Below is a small trained network, with its code and all its weights. Each question gives an input and a class and asks what happens when units are switched off, that is, made to give their printed mean instead of their output.

import numpy as np


def w(rows, s, z=0):
    codes = np.array(rows[::2]) - 128.0
    scale = np.full(codes.shape[1], s)
    scale[-1] = z or s
    return codes * scale


def f(y):
    return np.maximum(y, 0)


def log_softmax(a):
    a = a - a.max(-1, keepdims=True)
    return a - np.log(np.exp(a).sum(-1, keepdims=True))


def net(x, mask):
    res = np.array(x, float).reshape(1, 6) / 4 @ E
    y = f(res @ A[0][:, :-1].T + A[0][:, -1])
    res = res + np.where(mask, y, B[0][:, -1]) @ B[0][:, :-1]
    return log_softmax(res[-1] @ U[:, :-1].T + U[:, -1])


A, B = {}, {}
E = w([
[63,132,100,30,188,91],'x0',
[145,243,89,118,2,89],'x1',
[214,36,104,85,74,119],'x2',
[169,96,163,202,182,11],'x3',
[162,136,179,107,185,173],'x4',
[178,177,34,198,200,128],'x5',
],0.009)
A[0] = w([
[43,97,182,74,132,155,254],'n0',
[109,43,219,83,190,104,204],'n1',
[96,166,31,108,147,104,158],'n2',
[113,151,248,133,89,149,184],'n3',
[255,139,94,133,125,116,203],'n4',
[94,138,98,68,132,243,163],'n5',
[196,107,60,131,58,90,216],'n6',
[95,134,171,110,163,172,107],'n7',
[86,111,152,210,192,48,208],'n8',
[138,202,97,213,193,149,200],'n9',
],0.01,0.0051)
B[0] = w([
[66,108,170,165,121,96,218],'n0',
[123,69,217,118,193,53,231],'n1',
[116,210,54,52,152,166,200],'n2',
[114,151,187,151,92,118,193],'n3',
[225,83,130,117,101,183,223],'n4',
[32,92,140,140,146,254,215],'n5',
[191,65,114,68,16,142,228],'n6',
[100,7,124,99,213,155,169],'n7',
[145,171,84,192,170,74,243],'n8',
[171,163,80,180,163,164,250],'n9',
],0.0088,0.012)
U = w([
[203,153,119,168,130,137,90],'0',
[135,144,82,149,144,22,102],'1',
[61,97,142,111,134,187,98],'2',
[76,179,137,104,6,81,251],'3',
[170,55,106,53,76,132,160],'4',
[119,94,212,105,164,38,124],'5',
[76,132,71,162,125,129,64],'6',
[170,203,69,56,144,132,84],'7',
],0.013,0.0021)

Each question gives the input, the list of numbers given to net, and the class t.
The units are the neurons (one row each of A and B). Each row of codes is followed by its name. A weight is (code - 128) times the scale printed after its matrix; where a second scale follows, it is the last column's (A, B and U).
mask holds one flag per neuron, in row order. A switched-off neuron (its flag False) gives its mean, the last column of its row in B, instead of its output. The means were averaged over made-up inputs and are rounded, as every weight is.
A unit's drop is (log p(t) with every unit on - log p(t) with that unit switched off) / (log p(t) with every unit on - log p(t) with every unit switched off).
The circuit of an input: a set's keep is (log p(t) with only the set's units on - log p(t) with every unit switched off) / (log p(t) with every unit on - log p(t) with every unit switched off). Starting from all 10 units, units are removed one at a time, each time the one whose removal leaves the highest keep (on an exact tie, the one counted first), for as long as the keep stays at least 0.8.
units of the circuit, in order: the units of the circuit, biggest drop first
unit that matters most: the unit with the biggest drop
top k neurons: the k neurons with the biggest drops, biggest first
drop of u: that unit's drop, to one decimal
input [8,5,-7,-1,1,-3], class 2: units of the circuit, in order	n5, n8
input [2,-6,-6,-1,2,-7], class 5: units of the circuit, in order	n1
input [-6,-7,1,4,-5,1], class 1: units of the circuit, in order	n8, n5
input [1,-5,-7,0,0,1], class 5: top 2 neurons	n1, n7
input [-1,-1,0,-2,-4,-5], class 3: units of the circuit, in order	n7, n4
input [5,-2,3,4,2,8], class 7: top 2 neurons	n2, n0
input [5,-2,-8,1,-3,-2], class 5: top 3 neurons	n1, n0, n7
input [-5,0,3,5,2,-1], class 4: top 4 neurons	n9, n6, n4, n0
input [-3,-8,-2,5,1,4], class 1: units of the circuit, in order	n8, n9, n1
input [2,2,-4,3,-3,-2], class 1: units of the circuit, in order	n5, n8
input [6,3,8,6,-5,7], class 4: top 2 neurons	n6, n4
input [0,1,6,3,-2,-7], class 5: top 3 neurons	n1, n2, n4
input [7,3,6,4,2,6], class 4: top 4 neurons	n6, n4, n9, n8
input [2,1,-8,-8,-7,7], class 7: unit that matters most	n2
input [1,-2,-8,6,3,0], class 1: top 2 neurons	n8, n9
input [7,6,5,0,-3,5], class 4: top 4 neurons	n6, n8, n9, n4
input [-6,-3,5,-8,6,8], class 4: top 2 neurons	n4, n8
input [-7,-4,-4,6,-2,-2], class 1: top 2 neurons	n8, n5
input [5,3,5,8,0,5], class 4: top 3 neurons	n6, n4, n9
input [-5,-3,6,-8,1,-5], class 2: units of the circuit, in order	n5
input [5,-4,-2,8,5,4], class 1: top 2 neurons	n8, n9
input [-2,-5,7,-8,4,5], class 2: top 2 neurons	n5, n6
input [-7,8,8,-8,3,7], class 4: drop of n9	0.0
input [-6,6,4,7,-4,3], class 4: drop of n6	1.0
input [8,-1,8,-8,8,0], class 2: drop of n5	0.1
input [-6,-3,7,0,-3,7], class 4: drop of n6	0.5
input [-1,2,5,-6,-2,8], class 4: unit that matters most	n6
